Each row has a hidden stage along a path, written after it and counted from one end. A new block has a new path.
[ -79  305  367 -478  173 -148  146  -80  305  177   79  116  122  234
  205  520  140  418   72  202 -290   43 -174 -144 -329  226  -18  -83
 -386  207  -82  -40 -179  202 -284  118  136   11  -78]
3
[ -52  238  579 -419  -43 -190   14  362  281  227  222  239  117  303
  554  185  151  548  153  117 -666  273   10 -128 -469  449 -264 -431
 -298  694   31 -287 -379  393 -456  -95  371  -72   84]
4
[ -11 -108 -255   53   10   90  234   89  264  -81  178  -51  256   90
  -66  170   -1  -18   27  296  142 -141   88 -206  185  -63   30  115
    5 -130  -25  185   45  170   33  -87 -250   12  -99]
25
[  57  440  399 -435  183 -101  231 -238  368  206   21   88  -61   15
  120  403  169  412   35  -48 -469   40 -280  -66 -128  248   77 -193
 -392  123   13 -112  -29  217 -201  528  207   -7  -29]
0
[-301   99  381 -490   32 -280    2  265   83   42  280  187  162  291
  479  202    0  579  281  413 -392  174  232 -200 -419  491 -216 -232
 -163  499   46 -119 -168  365 -230 -232  207 -123   74]
7
[-115    8 -156 -149   42   60   -5  -24  525  153  -48  185  266  243
 -160  559  -86  107 -161  311  120 -295  -16 -107 -250  -94   98  250
 -342  -83   -3  144  -45   89 -117  119 -163  156 -162]
5
[  73  644  207 -491  294   74  234 -826  370   89 -203 -144 -352 -131
  -94  675  168  536  107   14 -420 -245 -595  -48 -200    3  242  -11
 -532 -297  -10  -91  115 -229 -139  844  138   25 -175]
3
[  84   54  171 -106  -91 -202  177   49 -131 -127  280 -211   96    9
  382 -301  198  458  446  134 -514  309  181 -155  117  402 -163 -401
  114  303  151  -58  -96  287 -147 -202  334 -220  -12]
22
[-195 -227  -31   99  -96   25  -16  344 -136   69  -79  265   79  278
  113 -122  -66 -133 -321  -33  333  -49  303  -21  -41  -76  -61  149
  253   11 -270  -55  157  -63   82 -264  -90  -10  311]
10
[ 351  206   53   71 -165  -61  228 -373 -375 -249  -42 -480 -218 -184
  156 -534  315  362  434 -191 -665  305 -115   -9  341  183  -33 -440
  117   86  150 -104  -79 -131 -246 -112  543 -258  -62]
18
[ -50 -177 -340  210 -107  191  270   94 -283 -362  102 -165 -124 -126
  -27 -443  -25 -121   90   57  124  -61  216 -130  496  -78   23  -43
  382 -187  -43   27  335  -84  237 -184 -196 -149  184]
15
[  21 -242 -404  204 -177   25   93  -98 -159 -280   89 -230  118 -107
  -62 -415   36  116  216  122   61  -22  348  -68  378   22   52  -28
  297 -191  153  137  258   -7  212 -125  -17  -82  -17]
17
[ 311 -112 -363  441 -294  171   75 -145 -164 -142 -273 -233  -56  -69
 -245 -482   96 -184  -78 -279 -107   -8   20   88  421 -225   92  -46
  178 -159   54   40   34 -274 -117 -161  211  -55  -19]
15
[ 318  587  582 -311   30   -6  166 -201  388  331 -129   61 -235    8
  232  237  305  430  -19 -372 -872  171 -504   44 -216  212  -18 -446
 -475  360   22 -341 -277   92 -507  542  525  -22    1]
1
[ 181  -20 -267  276 -203  162   -3 -104   67   19 -368  -23  -45   76
 -285  -96  -40 -179 -239 -164 -105 -149  -81   87  132 -225  111   94
  -67  -97   20   30  -48 -236 -230  -56  174    5  -29]
11
[  11 -156 -219  201 -203   41   36   73 -202 -140 -111  -42   -1   43
  -52 -375  -25  -61  -36  -53  -32    8  221   10  231  -29    8  -22
  201  -13   15    8  101  -96  -23 -241  113  -95  116]
13
[  22  -17 -105   60 -110   86  -13   89  261  118 -183  135  108  226
 -107  187  -66  -49 -216   54  -49 -151  -29  -19 -114 -114   25  110
 -173   52  -37   25 -121  -36 -240  -89   56   54  -26]
8
[ -35 -249 -256  224 -161   68  161  154 -352 -262   61 -106   12    1
   33 -492   23  -98   35    9  158   52  318  -72  386  -28  -20  -28
  405  -92  -72   35  231  -66  158 -349  -63 -133  190]
15
[  52 -242 -469  236 -180   74  168  -26 -117 -335   96 -264  153  -77
 -151 -365   -4  -18  209  202   43  -40  263 -121  446  -27   52  -11
  224 -156  152  209  146   25   97 -284  -69 -101  -86]
17
[  56  -46 -153  183 -188  112   30   56  -48  -40 -197   30  -87   61
  -81 -219  -47  -75 -144 -119 -115  -62   57   32  127  -83   20  -11
   65   13   -4  -53   43 -138 -114  -99  135  -63  112]
11
[ -15   69   86  -51   18  157   83  167  354  234  -87  251   53  250
   41  352   38  -27 -329  -24   79 -162 -129  -62 -205 -155   -4  100
 -168   21 -238  -88  -45  -23 -145   95 -108  102   97]
5
[ 226   21  -15  179  -91  192  172   87  198  108    2  -23   57  102
   81   -6  213  -21 -154 -172  -35  -10 -108  -50   82 -180  -33  -62
   26  -30 -176  -90  -57  -65 -127   21   -5   43   41]
27
[-204    8  -64 -213  105   85   64   76  473  140   53  246  202  227
  -35  549  -74  116 -177  304  210 -283   21 -144 -241  -64   63  228
 -238  -89 -104   74   74  112   12  164 -279  137  -25]
5
[ -23  178  161 -228  -34 -244  134 -200 -373 -195  -64 -217  -64  118
  134 -136   72  334  331  157 -481  222   -8  -78   13  297  -42 -192
  -63  223   56   10 -183  -21 -353 -399  451 -256  -56]
11
[ 283 -196 -503  401 -228  168  233  -35  -38 -279  -39 -342  186  -35
 -295 -321   60 -233  107   71  -44  -26   28  -88  532 -200   79    1
  108 -135  114  255  -84  -40 -152 -398    9  -65 -220]
18
[ -73   39  103 -140 -215 -189    6   73 -264 -234  145 -114  -85  -50
  321 -493   13  487  430  120 -648  264  310  -62   65  467 -160 -436
  110  398  294 -152   -7  184 -140 -209  434 -262  114]
13
[ -50   58  -41 -105   45  116   38   16  481  212  -86  212  166  237
  -90  501  -10   49 -256  128  114 -249  -97  -75 -237 -145   74  198
 -285  -70 -118   44  -36   18 -123  174 -141  155  -54]
5
[ 115  288   56 -187   74  -61  225 -439   75  -83   58 -279  -88 -104
   93   96  186  459  319   97 -418   25 -158 -110   81  167   47 -169
 -118  -94   99  -13   44    6  -92  273  224 -118 -135]
25
[ 109  394  610 -444  148 -205  248   39  188  246   46   93  103  295
  293  387  271  312   29  -18 -505  268 -322 -119 -250  275  -83 -252
 -406  427 -173 -112 -411  250 -543  -69  350  -57  -52]
1
[-241 -148 -351  -19  -97  -22  -68 -105   44 -142  -48   42   75   11
 -144  -27 -196  170   43  274   94 -228  342  -37   38   58   97  160
   50 -171  174  119  291   -7  184   58  -60  -16   24]
11
[ 129  103  200   67  -57  209   14  184  346  386 -205  311  -42  241
  113  216  142  -57 -487 -348   14 -102 -184   54 -240 -224  -22   18
 -117   49 -306 -244  -47 -138 -175  240   30  145  214]
5
[ -55  332  398 -489  189 -171  198  -74  345  192  132  146   90  131
  188  439  129  408   60  115 -346   78 -139 -130 -196  304   20 -147
 -361  206  -22  -56  -77  322 -200  305  139   -5  -27]
0
[  16   79  123  -77   28  132   76  163  420  282  -84  268  117  279
   36  405   70  -11 -345  -36   71 -144 -138  -55 -230 -144    6   98
 -223   46 -231  -71  -89   24 -180  121  -87  139   59]
4
[-165 -189 -430   40 -156  -80 -166 -242   34 -130 -127  -16  144   -6
 -231  -95 -172  221   68  240   73 -210  390   28   46   57  142  179
   33 -210  271  179  266  -45  154   65   60   -3  -64]
12
[-188  -19 -148  -93   13   96   34   41  270   27  -35  165   55  143
  -67  290 -132   72 -131  235  113 -265   78  -97 -121  -60   53  179
 -109  -99  -43   35  135    6   32   94 -172   46   40]
8
[-176    9  -77 -220  138  102  184  169  480   86   94  203  281  296
  -90  634  -76  -22 -156  408  207 -257  -72 -225 -175  -96   50  250
 -313  -23 -147  162  -82  180 -127  -69 -328  115 -112]
4
[  20 -168 -503  161 -233  -30 -143 -246  129 -108 -246  -93  220   46
 -395  -58 -160   57   27  197  -62 -202  217   47  105  -44  163  183
 -115 -152  313  260   20  -59 -103  -88  156   24 -234]
12
[-102   26  -13 -148   59  102  105  161  437  154    9  216  202  279
  -32  501  -34    6 -208  230  120 -204  -74 -147 -210  -99   21  170
 -263   20 -150   55  -88  101 -156   -5 -198  112  -42]
5
[ -77  287  426 -453   62 -114   77   99  392  204  172  202   70  168
  346  362  118  519  108  141 -489   88  -76 -125 -370  331 -106 -267
 -355  390   34 -186 -174  307 -279  214  195   -7   17]
3
[ 116  -81 -245  137  -50   58  168  -29  238  -17   49  -94  246   87
 -117   93   50   -8   -2  149   43  -97   44 -115  181  -83   53   90
  -22 -130   16  171  -18   95  -57  -55  -70   13 -151]
24
[   8  471  284 -489  268  -92  255 -466  387  151  -11   15  -86  -42
  -16  541  135  432   70   46 -358  -80 -332  -84  -95  195  174  -66
 -433  -83   19  -21   74  139 -105  654  118    6 -107]
0
[  91  -79  -66  112  -59   73  166  147  161   58   93   12  206  159
   81   34  129   -4  -92   25   75    2   58 -113   81  -74  -39   14
   58  -24 -137   32  -38   75  -66 -119  -66   16    9]
26

Each row has a hidden stage along a path, written after it and counted from one end. A new block has a new path.
[ -62 -230  -68  107  109  103 -178 -141  -12    9   -5   39  108  -90
   56 -105  -62   38 -383   30   91  -69   54  168   13 -101  117   24
   81  112 -153   12   66  -68   83 -114   12   72 -113]
10
[-112    2  369  -78   -8  128  124  -24 -101   37  125  115  120  -96
  166    9   47   10 -135  129 -104  171  180  133 -120   77 -113   74
 -165   -2  -94  277  -57   64  -25   37   89  125  -25]
13
[ -77 -113  -56   76   78   -4   15  126  161  -64  -11   93 -134   38
 -191  -27  -85 -214  217  -71 -164  149  130  -28  -33 -113   76 -183
  172  -74   54   87  109   11   18  -20  -49   52  111]
23
[ -88  -31  214  -94   61  106  222   14   60  -30  103  -38    1   72
  113    2  -52  -67 -118   45  -23  128  151   59 -119    9  -83  130
  -56 -101 -159   29  -45   27  -67   44  234   37  -20]
6
[-194  -17  189  -90  120   21  190   47   67  -61  111   24   31  -83
   16   65   55  -13  -60   88  -44  244  103   64  -77   -1  -44   88
  -73  -22  -82  180   27  -51 -106   59  334   46  -43]
10
[-122   45  -14  -51   30  -37   24   56   17  -15   23   49  -23   24
 -114   -2    8 -114  199  -76 -138  112   70  -35  -36   32   19 -101
   27    5  119   98   51   16  -31   24  -85  115   41]
20
[ -10   32  -51  -37   33 -109 -113 -164   -7  -25  -53   58  216 -151
   19   -9  177  144   -7  -36  149   -9 -202   60  102  103   51   -8
  -52  284   41   -5   -6  -54   71   29  -38   49  -87]
13
[-197 -112 -352   79  143  -92 -187   17   65  -38  -30   24  -56  -31
 -272  -59  -43  -72   41 -114  -68   10    4   -5   85 -127  198 -158
  190   72  135   34  215 -124  -31  -57  -78  117  -55]
21
[ -59 -104   22   93    6   -4 -139 -108  -15    8   26  153  158 -167
   20 -101   54   99 -188   65   29    6  -19  146   51  -52   70  -31
  -20  126  -52  141   61  -24   54    7  -16   96  -93]
14
[ 180   69  109 -116  -25   33   95 -131   60  -46  -78  -44  131  105
  174    1   25  -16   58 -108  167  -54 -104   -9  -34  156  -73   53
  -25  134 -102 -233 -184   77  138   26  -48  -33   34]
5
[  37   53  267  -97  -19  167  129  130  -58  -19  134   25  -85  162
 -150   -6   41 -129  378    1 -182  157  259  -68  -84    3 -163   19
   -7 -228  131   -8  -90  124 -247  -45   13  -28   52]
26
[ -74 -313 -133  149   23   38  -25   37  153   25   68  -13 -185  204
  -78 -268 -175 -193 -112  -43 -108  -53  195   65  -33 -180  104   -6
  142 -238  -65  -66  169   92  -55  -26 -104   76   26]
27
[-190   99  124  -74   38   86  -37   51 -188    4  146  100   66  -95
 -166   40   93   45  102   56 -172  153  169   22  -11  -18  -52  -13
  -64  -24  157  224   30  -49 -221  -28   76  116 -110]
18
[ -60 -154   20    2   83   68   30  -87   70   -5   15  -39   44   33
  133  -72  -78  -45 -284   -3   70  -10   61  111  -60  -18   44   81
   25   33 -183  -34   12   -7   65  -20   73   63  -43]
8
[ -94  -52 -148  -96   35  -72  102   -6   82   37   10 -151 -142  265
  -33 -111  -58 -162  120 -162  -70  -23   51  -48  -34   91   31   36
   41  -76   84 -134   75   72  -88   42 -184  114   48]
25
[ -39 -103 -153  -42  193   -6 -106 -156   48  -49 -119  -66  121  -71
   42   46   18   11 -169  -93  182  -20 -100   63   30   60  115    0
  101  284  -78 -103   14 -126  140 -105   21   28  -59]
9
[ 177 -190 -221   95   29   43 -237 -106   60    2 -121  -23   -7  150
  -90 -168  -47 -112  108 -183   92 -185  -26  -11   57  -25  108 -110
  208   78   49 -294    2   62  119 -162 -343  -23   46]
28
[ 218 -185 -279  214  -49  -60 -266  -70  176  -39 -148  110  -10   90
 -166 -221  -56 -105  192 -176   68 -185 -121  -16  116 -125  167 -227
  249   75   57 -248   51   73  187  -60 -376  -20   81]
24
[ -36  -49 -110   69   -8   23 -118   46    1  -11   49   71  -48   74
 -227 -122  -23  -72  170  -65 -113  -16   92  -21   40 -117   55  -97
  106  -87  132  -26   81   16 -110  -30 -121   62  -24]
22
[  42   92  327   22 -141   86  -29    4 -116    6  127  250  177 -128
  -25  -71  141   92  129  118 -101  100   80   68   -6  -20 -114  -35
 -140  -30   53  201  -86   97  -73   64   -1   57  -46]
16
[ 169 -115   68   89  -28   25   21   60  192  -61  -66  119  -76  109
  -83  -86  -44 -213  331  -92  -68   70   62  -35  -38  -43    5 -174
  149  -59   12  -73  -28  144  122  -21 -179  -41  187]
26
[ 225  -46   75   56    7  139  -78  -99   62  -89 -120  113  137  -30
   67    4  -55  -34   11  -70  130  -48  -38   39   -4  -22    2 -114
  129  147 -134 -151 -144   27  242  -90  -61  -65   46]
3
[-100 -224 -359   76  151  -58 -123  -18  138  -18  -73  -69 -145  119
 -179 -107 -114 -161   15 -160  -26  -49   30   -2   52  -86  188 -106
  239   25   58 -121  184  -54   12  -92 -171   74   18]
25
[ 108 -124  -85   85   -4   77 -134   -7   31   -5  -32   42  -52  132
 -142 -133  -63 -124  169 -106  -47  -68   90  -14   20  -72   47 -111
  163  -46   70 -140   16   75    0 -100 -246   10   46]
25
[  23 -115 -186   20  143  -25 -237 -228    4  -25 -157    7  204 -143
   51    2   61   79 -188  -91  224  -92 -173   94   87   62  145  -50
   98  378  -56  -92    7 -111  215 -125 -111   40  -75]
11
[-151  215  -37 -234   90  -95  -18  -85 -141   -6  -23  -39  155  -85
  -62  142  204   78  203 -104   12   96 -108  -49   40  241  -19   -7
  -95  279  217   65  -26  -89  -71    1  -60  120  -75]
17
[-272  -68  199 -110  126    2  223   -5   50    9   82    5   20  -83
  176   57  -11  -65 -230   78  -90  240  140  125 -135   90  -20   84
 -111   38 -144  295   58  -16   12   73  199  163    2]
12
[   3   97 -187  -97   75  -63  -99  -13  -17  -45  -81  -39   12   69
 -221   43   86  -62  375 -194   -5    6  -70 -118   68   88   46 -123
  110  148  240 -136    1  -40  -43  -69 -187   25   12]
22
[  50   86   -5   -8  -50   19 -102   31  -51  -22   19   88   36   48
 -203  -52   72  -32  332  -84  -79    9   25  -70   42  -11  -13 -113
   44   -2  193  -46  -25   45  -84  -22 -155   28   -5]
21
[-181 -159 -242   -4  227  -59  -57  -95  116  -63  -43  -91   36  -63
  -28    0  -20    6 -256  -54  135   15  -61   77   45  -46  158   42
  109  171  -90  -54  131 -168   22  -51  173   54 -109]
8
[ 291   43   -6   28  -65   12 -124   -4   60  -73  -95  100   42   88
 -199  -54  106  -63  526 -147   44  -34  -84 -111   83   17  -23 -167
  132   63  178 -245 -118  104   34  -65 -254 -110   96]
25
[ 129 -242  -32  172  -18  109 -116   12  109   -5  -28   98  -89  130
  -91 -191 -133 -183   83  -67  -69  -55  144   36  -17 -144   65 -134
  196 -113  -31  -96   35  120   77  -98 -238    4   93]
26
[  53 -139 -122   53  152   85 -235 -163   -7  -50 -114   25  169 -127
  -10    8   14   52 -174  -55  191  -70  -69   89   66  -33  116  -48
  146  274  -78 -111  -17 -115  150 -177  -19  -15  -83]
9
[-176  132   36 -110   87    2  -71  -12 -163  -22   70   73  129 -158
 -161   96  166   99  125   14  -71  147   29    7   45   55  -14  -26
  -57  140  178  181   24 -106 -156  -29   70   97 -120]
17
[ -53  -17  120  -29   28   24   -3  -63  -18  -19   77   58  134  -88
   15  -35  107   95  -82   66   50   64    3   81   16   -5  -21   82
  -78   54  -38   51  -14  -21  -76   27  148   33 -103]
11
[  27   24  156 -103   56  140  112  -45   -9  -50   14  -25   64   52
   91   50  -41  -38  -39  -31   40   51   83   25  -73   52  -75   62
    4   20 -107  -72 -112    8   14  -31  109    0  -18]
4
[  15  226   85 -132  -38  -74   81   98   16  -69   25   61   17   50
 -210   56  163  -61  561 -102  -99  155  -26 -147   12   96  -85  -97
  -31    6  250  -10  -64   50 -127   76  -41    4   60]
21
[ 124   -6   73   93 -108  -31   10   93  159  -54  -14  182  -30   68
 -134 -115   -3 -155  375  -68 -115   68   22  -55  -10  -63   -4 -192
   76  -83   73    0  -14  142   71   75 -166    6  144]
22
[ -31 -246  -81  121    7  -36   75   64  248   -6    6   25 -192  185
  -36 -200 -164 -250   39  -77 -121   29  124   28  -57 -105   87  -83
  142 -179  -66  -25  132  120   55   47 -136   73  129]
26
[-154  192 -233 -167   76 -178 -145 -128 -137  -11   -1  -57  173  -91
 -178   41  251  196  165 -111   90  -24 -221  -48  167  150   52   28
  -74  278  280  -50   49 -143 -173   25  -36   99 -188]
17
[ -68  201   55 -167   54   74  -84   -1 -221   -9   26   25  106  -36
 -171  116  140   14  304  -80  -91   91   69  -70    6  122  -62  -65
  -19  130  245   54  -69  -46 -134  -98  -96   71  -55]
19
[-101   -8 -115  -24  135   14  -70   65   17  -56  -44   39  -52   -4
 -220   68  -14 -144  250 -118 -120  123   86  -58   -7  -16   70 -174
  153   69  150   57   68  -62   -9  -97  -90   62   47]
22

Each row has a hidden stage along a path, written after it and counted from one end. A new block has a new path.
[-290 -200   97  -90  119  -33  147 -226   25  -26 -124 -212 -422  -97
  -85  -97 -109   -6  -15  177 -140   82  -81 -140  383  356  123  108
 -107  -35  158  161 -147   83  116 -257  402  -61 -299]
7
[-184  -45 -266 -118  169 -246   50   52  220  127  241 -142  -52  -65
   88 -146  -90 -135   74   59  -13   67  -12    7  257  154   73  314
   69  -89  125  377   17  -90   17  -89  244  186  -31]
7
[-403  -72 -168 -147   72  -62  252 -122 -138  -32 -372 -124   40 -148
  -97 -246  295   71   15  286 -140   -2  191 -226   26  297  191  -17
  179  159  -27  -35 -105  335 -158 -316  280  -79  -77]
5
[-139   11 -265 -136  187 -239   26  125  270  144  315  -92   13 -111
  130  -92  -76 -139   60  128   61   47   62  -89  275   99   18  354
   78  -78   64  370   -2  -41   27  -41  191  180  -42]
3
[ 106  348 -131  -28  -69   16 -233  133  212  334   61  164  275 -172
   10  279 -224   68  136 -207  343   27 -151 -101   82 -187 -243  -15
  -43  -38 -152  313  -91 -245   27  176    1  188  142]
22
[-185  -96 -152 -130  178 -184   70   -8  202   53  219 -137 -141  -67
   85 -126  -98 -113   19  160  -50   47    6  -60  323  208   73  321
   26  -65  132  339    0  -31   53 -108  258  101 -107]
5
[-252 -147  190   -3 -124   46  120 -402   -1  -99 -308 -201 -388   28
 -141  -70  -59  102   21    0  -37   92 -251   -4  340  241   98  -99
 -158  -56   88   11 -239  231  116 -238  454 -163 -230]
13
[-155 -103  -70 -119  150 -130   58  -54  211    9  193 -123 -183  -50
   80  -73 -106 -103  -20  196  -35   23    7 -100  370  197   55  300
  -19  -66  104  299  -10   34   77  -88  257   44 -146]
3
[ -84 -170 -384   83  -75   98   51  -16  105  186   79   47  175   56
  151 -128  106 -129   50   15  -67  -46   47  272 -171   81   41 -507
  -23  207   94 -125  160    5 -240  -20  -85  376  113]
12
[-177   31 -253   25 -228  133   46 -230  -68 -107 -392  -17  239  157
   16  -85  171  -32 -154   88 -252 -193   22  145 -123  137  165  -98
   54  176  -63   24  279  214 -328    5   74  -45  235]
13
[ 211  111  -27  -35   18   64 -162  131   64  187  -31  391  361  -49
  -57  256 -172  319  110  -55  234   -7   22 -166 -130 -145 -263 -257
   -5   43 -211  203  -25 -269  -69   91 -220  199  259]
24
[-297   11 -340  -81    2   72  139  -54 -104   -9 -326  -43  244  -67
   30 -145  265  -93 -145  311 -285 -175  251 -102 -115  259  194   -9
  154  256  -54   23  241  214 -333  -96   61   10  104]
5
[-350  -90   -4 -124   42  -30  240 -168  -53  -66 -307 -125 -110 -145
  -90 -165  236   86   16  294  -18   31  123 -295  202  247  121  -29
   76   75  -53  -79 -224  430  -37 -304  326 -143 -204]
1
[ 163 -144 -143   40  -76   53  -92  -28  123  139  191  260  255  121
   29  -14  -82  210  165  -96  152   30   17  218 -242  -97 -112 -554
  -30  165   39  -22  -61 -131 -106   32 -154  306  223]
17
[ -57  121 -126   21 -370  224  -82 -318   21 -171 -306   83  331  235
   76    5  162   11 -167   13 -112 -244 -102  204  -58   -9   55  -73
   29  173 -113   26  269  234 -254  129   43 -157  304]
18
[  70  258 -160   10  -70  -49 -187   76  169  311   25   53  153 -111
  -63  197 -295   72  139 -229  230   68 -123    1   25 -116 -119  -62
  -84  -31  -55  316 -134 -228    6  129   81  205  119]
16
[  46   54  -96   -8 -149 -107 -152 -158  335   -6  266  -40   16  196
  134   12 -213  -63   29 -166  108   -5 -283  264  295  -72  -43  248
  -66 -150   71  380   63  -76   65  137  206   60  135]
16
[ 172  128  -42  -32   70    8 -103  208   48  190 -124  384  347  -77
  -74  281 -148  327  110  -34  244    2   28 -279  -66 -129 -286 -165
   14  -57 -306  241    3 -234  -81   46 -207  206  238]
26
[-201 -160   99 -102  118  -42  105 -169  118  -51   12 -146 -339  -75
  -12  -44 -103  -21  -46  242  -60   39  -25 -194  424  267   67  185
  -93  -47   93  183 -116  136  127 -172  326  -71 -266]
2
[   3  -68   28    4 -141  -52  -91 -270  265  -90  156  -73 -157  219
   75   -5 -227  -22  -12 -109   19    8 -295  231  344   38    3  192
 -129 -140  109  321   29  -19   99   50  273  -19   35]
15
[  28 -159 -204  -78  249  -78   62  222   42  221  167  226  204 -153
  -38  -40  -36  209  158  226  104   74  355 -212 -213   56  -58 -385
   75  186  -21   29 -147  -84 -116 -116 -155  346   46]
1
[-124  125  -77  -61 -271  134   16 -225    6 -199 -375  155  379  156
   76  -14  324  104 -107   83   -2 -203  -87  -20   53  -18  -28   42
  144   65 -257   16  212  313 -220   -2   53 -196  279]
24
[  52  -15 -271  106 -272  261 -118 -120  223  141  162  147  280  128
  253   21   95 -158   -2  -81   72 -135 -120  357  -85  -85  -91 -500
  -83  223   35 -142  216   19 -184  167 -137  266  184]
19
[ -80  -94   -6  -92   82 -110   36  -78  254  -61  213  -69 -172   26
   98  -26 -124  -58  -48  204   16   -2  -15 -116  408  125   10  308
  -47 -107   38  288  -10  111   92  -39  226   -6 -118]
0
[-228 -117 -478   31   29  104  116   70   57  250    6  -31  164  -98
  170 -151  190 -260   -9  149 -165  -81  157  132 -143  200  102 -390
   29  268   99 -117  221   31 -289  -65  -53  373   27]
8
[-140   16 -410   32  -55  200   52   53  107  130  -31   24  241  -55
  228   -4  195 -295 -172  283 -159 -212  211   -1  -52  122   64 -206
    3  259  -46  -78  335  185 -313   84 -120  209   56]
1
[  68    2 -261   89 -260  271 -124  -89  228  133  175  189  325  114
  272   44  123 -148  -14  -61   92 -154 -114  321  -68 -106 -123 -459
  -57  217   -1 -127  239   15 -184  177 -172  252  208]
21
[ 182  237  -36   -8  -69   70 -238   65  108  277   -2  237  256 -112
  -88  279 -295  225  134 -179  268   33  -68  -71  -83 -156 -214 -227
  -88   61 -110  251 -140 -284    3  152  -68  172  174]
20
[ 141 -158 -140   37  -43   25  -68  -15   88  137  138  245  229  106
  -13  -19  -99  238  172  -82  127   49   46  179 -255  -69  -90 -552
  -27  160   37   -7  -86 -146 -110    0 -137  307  209]
16
[  -2 -212 -301   65  -36   36   33   -7  104  163  142  124  189   88
   89 -133   48   26  128  -17   11   14   66  257 -218   29   -2 -561
   -9  186   99 -100   45  -43 -193  -46 -108  383  147]
13
[ 173  149  -49  -33   67   10 -116  217   45  192 -129  384  365  -83
  -73  287 -155  325  102  -38  242   -7   31 -284  -79 -137 -282 -150
   15  -52 -313  257    8 -244  -90   62 -210  206  253]
26
[-233 -126  202    5 -159   78   98 -420   -7 -106 -337 -180 -366   43
 -142  -47  -58  114   11  -14  -34   74 -256    5  323  220   86 -122
 -170  -40   67    3 -230  239  104 -217  439 -182 -212]
14
[-408 -144   57 -125  105  -20  248 -196  -72    0 -302 -209 -306 -224
 -132 -162  133   56   37  260  -61   95   45 -297  291  349  141  -36
    1   61   53  -42 -286  319   53 -368  418 -112 -339]
4
[ 122  -38  -77   16   36   -9  -85   43  -10  205  -50  201  150  -26
 -170   99 -268  311  160  -86   98   87   78  -17 -236  -11  -78 -400
  -66   99  -15  160 -157 -251  -80  -14  -74  255  159]
14
[ -20  159 -265   64 -285  309  -78  -76  109  -22 -226  200  435  139
  251  147  228 -166 -218   73  -79 -315  -88   99   15  -40 -100 -106
    9  127 -240    0  514  127 -322  204 -175   53  309]
25
[ 218   62  -28  -27   -8   64 -173   89   95  181   64  379  345  -17
  -32  203 -163  307  138  -76  252    5    8  -74 -147 -156 -245 -322
   -9   79 -140  156  -64 -253  -50   86 -201  214  247]
23
[  -9  189 -264  -14  -39 -175 -121   70  257  248  163  -42  128  -40
   37   51 -214  -37  147 -212  192   78 -146  102  121  -87  -54  116
  -15 -110    1  366  -60 -164    1   91  162  226  121]
14
[-183  143 -377 -100  196 -246   12  228  161  362  121 -117   71 -263
   -1  -37 -136 -103  166  -31   98  121   52 -116  110   88   18  178
   71  -54   36  371  -90 -190  -30  -63  189  308  -15]
8
[ 220  113  -14   -7  -56   87 -214   36   86  219   43  300  268  -44
  -83  221 -260  292  139 -144  244   32  -22  -25 -159 -150 -209 -350
  -72  108  -80  172 -136 -276  -20  123 -132  201  207]
20
[-437 -116  -96 -133   66  -67  271 -175 -149  -20 -407 -175  -93 -159
 -138 -253  250   91   47  228 -127   57  108 -212   95  327  197  -57
  127  114   13  -53 -191  320 -100 -370  364  -88 -154]
7
[ -11  -32  178  -35 -107   48  -32 -213  223 -180  -51   83  -99  171
  106  137  -75   52  -89   21   78  -70 -328  -62  513   23 -157  282
 -101 -246 -140  274  135   71  108   11  172 -136   20]
26
